Each row has a class, written as a number after it.
[-601 -129 -115 -305 -530 -228 -109  177   88  136  307   73  217   78
  -31 -110    2 -114  139  249 -199 -442 -154  -51 -275   43  -42  -65
 -173  314 -319 -239] : 8
[-765 -488  -66 -448 -392 -184    6   99  219  219  -31  189  323  -12
   44 -364 -124   79  225  239 -218 -511 -395   57 -349  154 -252 -183
 -383  428 -312 -310] : 7
[ 295  322  -75   94  124  -47  -85  -39  -72 -129   95   12 -213   21
  -72  244    1 -217    6  -32  -80  113  210 -194   15 -188  147  110
  125 -375 -143  163] : 0
[-737 -432  215 -421 -408  -50  141   11  186  420  -92   74  247  -30
  130 -265 -355  440  157  151  -87 -568 -445  177 -357  257 -472 -414
 -541  874  -61 -312] : 10
[-288  -18  287 -138 -185   32   94  -76   35  229  -54 -134  -74  -46
   14  183 -436  321  -99  -13    6 -384 -155  180 -142  106 -313 -416
 -326  579  -29    6] : 9
[  60  218  166  169 -169   -1   16 -168  -96  199  145 -282  316 -198
 -138  347 -153  -59  200  130  -63 -193 -166  -95 -220   42 -293  103
 -159  162   79  -90] : 0
[ 233  316  161  180   17   35  -46 -144  -40   92  136 -268  320 -120
 -128  360  -53 -259  247  106  -84   -6  -50 -147 -207  -23 -218  295
  -76 -104  205  -94] : 8
[-113  -75   80 -138   97 -157  234   60   37   30 -296   62 -445  -61
   73 -414   50  228 -193 -122  125  -65  137   67  140  128    0 -324
    8  409 -219  132] : 2
[ 423  105  101  390  500  233  -61 -181 -196    8 -279 -245  100  -66
 -101  566  -38 -191  -54 -281  140  300  -71    4  191  136  -60  118
  157 -425  115  182] : 1
[-385 -111   -9 -187 -190 -152   74   38   71  193  -28  -16  163  -13
  -76 -173  -73  -42  152  149 -196 -331  -44   -5 -195  107 -200  -96
 -145  327 -147 -119] : 7
[-486 -386 -272 -239 -336  -53 -178   27   48  171   60   58  566   22
  -21 -152   76 -234  239  139 -183 -263 -356  -39 -274   57 -175   53
 -133   59 -120 -359] : 10
[  15  132  -79   -4    1  -68 -123   45  -56  -60   44   49 -121   97
  -52  113   30 -251    1   25  -75  -14   94  -35   -2  -42  156  117
   52 -205 -126   47] : 11
[-622 -391 -208 -253 -395  -89 -116  -22   48  213   30  122  339   48
   31 -270   39  -44  186  141 -172 -428 -306  -33 -192   90 -198  -95
 -158  310 -190 -310] : 6
[ 222  378  -14   78  285   51    5  -51  -24   98   47 -195  167    5
  -92  182   81 -452  163   13 -118  185  113 -194 -129    4 -119  211
  125 -326   68  -58] : 9
[ 130  104  -74  157 -118   81 -168   15  -79 -118  127  -27 -356  -74
  -56  189  -39 -119 -154  -58  -73 -159   77 -171   90  -44  131    5
  107  -21   52   10] : 5
[ 114  110  204   16  115  101   42  -45   58   33   16  -92  178  -89
  -49  258 -148  -43   35   -1   72  137  -60   67 -167  116 -129  103
 -103  -87  147   58] : 4
[ 255   78   -3   29  266   22   -8   -8  -58  -89 -130  -26 -190    9
   30   76  153 -148  -69 -155  122  303   91  -17  129    9  146   50
  169 -316 -116  152] : 1
[  37   60  339    6  236  194  162 -226  -14  287 -298 -228  -22 -125
    5  286 -286  197  -70 -164  151   52 -130  207   40  214 -318 -283
 -229  262  120   69] : 2
[-243  -77  -57 -266 -173 -152  112  102   51   43 -127   52 -191  -26
   44 -392  131   56  -71   21  -33  -96    3    3  -37   42   38 -176
   -1  269 -278  -77] : 2
[ 146  -26  -31  -79  302  103   37  -87  114  -63 -172   78  132   22
    5 -128  188  -54  146  -55   62  431  -30  -34  -73   12   90  249
   98 -361  120   35] : 8
[ -30  199   40  -34 -171   31 -170   12   20  118  241  -77  228  -11
 -139  412 -172 -431  245  193 -280 -213   19 -139 -276   31 -131  204
 -190 -269  -22  -78] : 11
[ 296  507 -215  192   94  -11 -173  -10  -43    8  265 -194  344   40
 -152  300  181 -729  269   61 -299   35  196 -376 -215  -92  -63  456
  266 -537  189 -119] : 4
[ 284   86   44   56  584   -9  151 -165  -45   93 -494 -121  -50  -38
    5 -179  240 -139   35 -224  161  382  127  -12  150  170 -120   50
  159 -224  -88  196] : 1
[ 395  189  546  244  407  295  127 -104    0  139 -119 -351   20 -187
 -206  753 -414   63  -87 -147  143  232   48  260  -42  334 -263   67
 -183  -81  418  357] : 8
[ 175 -149  187  -75  439  102  185  -49  104 -105 -405  102 -244   -3
  106 -194   84  350  -91 -221  306  458   20  144  144  114  141  -53
   44  -90    5  213] : 12
[-725 -268 -210 -278 -728  -62 -159   92   99  209  421   56  397  -25
 -108  -84 -177 -270  230  382 -382 -759 -258  -94 -437   68 -283  -84
 -299  407 -114 -475] : 9
[-123 -182   16  -69  -68  109 -102 -112   -2  169  -50 -221  254  -74
  -83  186  -64 -155  168   12 -132 -183 -265   56 -196  132 -326   36
 -179   58   54 -173] : 12
[-214  122  -25 -159 -169    1  -29 -108   37   65   97   74    3   -2
   66   12 -133  137   84   68  -56 -119 -134 -118 -135  -85   -2 -158
 -136  213 -128  -94] : 0
[ 491  498  -68  282   19  247 -236   83  -67 -268  463 -119 -639  -28
 -114  525  -99 -334 -212  -77 -128   16  348 -275  122 -114  285  130
  238 -347  242  228] : 3
[  -9   25  -17   -5  -67  115 -125   14  -31   32  106 -123 -186  -88
   -5  161   -4 -113 -140  -78   15  -41  -80  -78   48   41   -9  -73
   36   34  -36  -62] : 9
[ -22  310  -86  136 -234  -32 -129  -87   30  130  396 -111  537 -145
 -168  177  -12 -472  371  326 -270 -201  -45 -326 -294 -116 -179  389
 -101  -86  220 -334] : 3
[-881 -465 -337 -623 -558 -282  -56  237  314   72  124  388  595  216
  210 -803  288  153  291  268 -179 -269 -508   35 -430    1  -20   97
  -96  345 -234 -498] : 2
[ 141   56   87  -25  175   39   81  -39   60  -58 -174  111  -10  -50
   74  -74   40   72  -16  -77  122  208    7   39   16   97   63  100
   61 -111  100   97] : 2
[ 163  185  -37  -93   61   11  -20   46  138 -168  103  129  -50   40
   37  -66  159  -58   36  -23   96  323  117 -103  -81  -87  236  190
  117 -287   52   52] : 0
[ 357  334   58  161  196   75 -145    1  -97    9   68 -166  -98   -1
 -168  496   18 -274   -3  -64 -114  203  193  -76   20   23   74  244
   53 -434   30  215] : 5
[-215 -158  -98  -92 -290   -2  -86   96   -7  -30   99   37 -306  -73
  -19  -67  -11   28 -170  -24   -1 -250   -7  -72   14   60   97 -191
    5  285 -148  -62] : 4
[-238 -117  117 -146 -124   55   35  -37   94  125    0  -52  301  -92
 -114   95 -266  -17   92  154  -92 -158 -183  170 -282  168 -179   36
 -210  147  109  -41] : 10
[ 518   22  272  400  862  358   99 -340 -166  192 -619 -398   56 -114
  -77  463   -1  -36  -14 -441  264  439  -63  128  279  379 -343   26
   81 -296  250  262] : 12
[ -14 -316  198 -209  443   91  232  -42  121  -23 -551  124  -42   44
  234 -406  256  462  -59 -253  414  579 -205  253   98  245  109  -71
   59   24  -60  115] : 5
[ 106  359   10   85 -185    6  -36  143  -31  -92  318 -128 -434 -104
 -136  162  -80 -206 -163   82 -149 -116  296 -218   50  -70  191   -9
  146   57   -2   62] : 7
[ 290  284 -127  124  265   22 -189 -107 -101   56  -41 -116  432   36
  -74  355  204 -596  308  -32 -172  218  -83 -181 -121   -5 -121  446
  119 -681  -26  -32] : 2
[-375   55  -81  -92 -535 -241   -5   87   53   10  332  112   42   33
   62 -337  101  141   87  251  -63 -378 -135 -202 -149 -123   46   -4
  -35  446 -181 -293] : 8
[-336 -241 -151 -153  -31 -282   90  -74   40  173 -207  125  476   22
  132 -636  417  126  282   51  151   89 -323 -107 -102  -32 -110   96
   -4  261 -234 -295] : 3
[ 227  220 -263   20  253  -24  -99 -260    9   17 -144   66  465  201
   83  -59  300 -319  384  -95 -110  274  -68 -224 -120 -281 -155  274
   79 -570   16 -121] : 10
[-339 -275  184 -265  -51  -33  207 -109  136  138 -295  160 -299  -43
  179 -308 -156  646  -75 -109  155 -175 -195  129   19   86 -154 -490
 -316  626 -228   50] : 3
[ 678  389  345  358  668  317   46 -379 -187  236 -278 -416  159  -78
  -48  734 -242   14   32 -308  248  470   -4   93   91  115 -315   24
  -14 -335  324  315] : 5
[ 379  532 -291  123  174   22 -181 -103  -10 -186  206  141 -174  185
   80   63  219 -203  146 -101  -56  216  149 -412   19 -329  227  167
  165 -407  -12   19] : 10
[ 560  362  187  261  465  215  -49 -127 -173  144 -161 -322  -37  -65
 -124  579  -39 -256  -27 -192   71  384  108   19  141  149 -104  185
   73 -484  113  256] : 2
[-395 -297  211 -319 -217  -49  130  197  194  -70  -56  188 -236   -8
   78 -322 -130  452 -140   61  122  -92 -125  189 -126  157  143 -177
 -165  463  -84    7] : 12
[ 355  336  320  197  182  272    0 -237  -71  211   -2 -303  -75 -108
 -137  688 -516  -25   -3  -82    4 -121   43   64 -137  133 -348 -123
 -283   61  322  170] : 3
[ 150 -154  363   84  192   41  257 -138  -62   54 -290 -107 -401 -219
  123 -276  -58  605 -194 -113  440  194  -44   75  269  110  -37 -251
   10  403 -120  252] : 6
[   9  -14   17  -10  128   89  -15  -68   85   20  -97   41  342  -20
  -69  116  -41  -64  140   15  -45  101 -138   45 -158   92  -81  205
  -83 -173  146  -40] : 2
[ 345  114  -94   94  432  -57   -8   19  -59 -230 -237  150 -461   55
  124 -284  441   32 -148 -247  266  522  258 -163  398  -85  415  112
  368 -383 -228  284] : 9
[  54  325   91   -7 -149   80 -142 -152   -3  242  223 -166  279   35
  -93  494 -357 -174  231   94 -209 -318 -123 -123 -397  -50 -400   21
 -300   -4   89 -117] : 9
[ 432  319  336  442  498  114   80 -206 -169  164 -145 -358  326  -52
  -59  423   10  -29  159 -149  231  370 -101  -46   24  122 -237  287
   98 -198  270  168] : 4
[ 108  -67   82  131  317  134   69 -236 -126   94 -341 -214  -12 -144
    3  125   79  -38  -99 -256  197  197 -106  120  216  182 -156 -100
  109   28   64   67] : 12
[-295   38  -74 -181 -228 -109  -48    4   97  262   89 -116  450  -29
 -153   45  -40 -393  306  205 -355 -356  -84 -104 -384   81 -347  114
 -211  138   -8 -346] : 7
[  20  -95  120    1  151  159   45 -166  -59  248 -210 -274  118 -118
  -37  222  -94 -100   -4 -137   82   32 -203  162  -40  238 -303 -137
 -103   49   85    4] : 1
[ 566  530  -61  219  398   80 -114 -193 -137  151  -79 -296  435  -19
 -199  484  179 -665  324  -75 -150  314  194 -224 -147   39 -180  458
  122 -663  173   34] : 2
[ 142   86 -226  -21  178 -121   56   79  -12 -195 -189  157 -403   15
  115 -412  386  -20  -96 -157  101  247  201 -224  260 -110  366  -35
  331  -86 -260   27] : 10
[ 316   93   78   44  404   -1  126   -3  -64 -181 -303  105 -581  -16
  121 -145  240  156 -228 -258  294  478  165  -28  308   18  328  -70
  212 -225 -245  313] : 4
[-886 -151 -125 -403 -899 -228 -155  195  244   70  570  197  135  -14
  -85 -275 -252  -34   52  504 -244 -739 -163   40 -338  -45   30 -116
 -371  612 -163 -369] : 12
[-332  148 -256 -145 -294 -173  -75  -25   74  236  209   -1  552   27
 -191  -73   65 -488  414  297 -359 -340  -13 -196 -398    3 -222  201
 -151   11  -48 -350] : 12
[  72   20   95  -28  235   70   95  -63   10  221 -227 -176  167 -112
  -67   13   64 -187  201  -27  -89   72    2  -62 -104  257 -287   95
  -35  -12   39  -36] : 1
[-539 -202   64 -364 -547 -115  -44  125   54  114  158   41 -211 -102
  -23    7 -341   98 -120  186 -163 -555 -166  147 -206   61  -74 -336
 -295  516 -299  -77] : 9
[ 567  320  320  416  603  225   -9 -149 -183  159 -174 -428  158  -67
 -206  798 -122 -285   19 -240   79  384   63   99   79  179 -253  247
   51 -516  267  346] : 9
[   9   88  108  -44  151  -41  147  -35  -17  181 -176 -145   46  -63
  -51  -21   43 -131   56  -35  -11   43   69   32  -60  181 -210  -37
  -21   89  -59   35] : 6
[ -82  -94   53   36 -188   91  -63   46  -25   84  146 -120  -67  -54
  -55  160 -167  -38  -84   17  -40 -278  -47  -14  -82  140 -139 -126
 -116  150   45   -9] : 3
[ 723  518  289  470  754  369   35 -316 -133   64 -162 -394 -121  -55
 -108  779 -193  -65  -61 -365  161  430  130  -43  169  117 -200   59
   97 -341  408  365] : 8
[-323 -227  318 -211 -135  104  152  -12  136  172  -82  -45   24 -140
  -92  -36 -321  251  -67  139   -7 -152 -110  237 -167  271 -239 -115
 -283  397   73  -33] : 12
[ 182  144  241  199  -21  -28  130  -53  -56  -38   37  -34 -322 -142
   16   -6  -61  340  -86   -7  231  -14   88  -97  140  -14   75  -99
  -39  313  -31  126] : 1
[ 454  632  -61  223  111   48  -98  -58  -79 -115  291 -161 -243  -69
 -175  348   -1 -494  -17   50 -109  138  414 -303   59 -191  160  192
  190 -387   53  110] : 1
[ 242   83  258   25  224  137  145    8   54 -158  -80   67 -610 -104
   43   16 -180  349 -338 -127  288  264  190  125  205   86  251 -145
   40   76   86  348] : 11
[ 665  439  220  420  414  292  -86 -144 -222   22    9 -473 -349 -150
 -161  770 -165 -250 -268 -306  190  262  194   -9  205  146  -41   20
  154 -279  266  354] : 11
[ 657  714   -2  348  390  161 -138  -74 -134   -4  186 -306  -72   -1
 -224  659   10 -612   77 -103 -143  267  348 -277  -32   -1   19  373
  244 -574  309  175] : 8
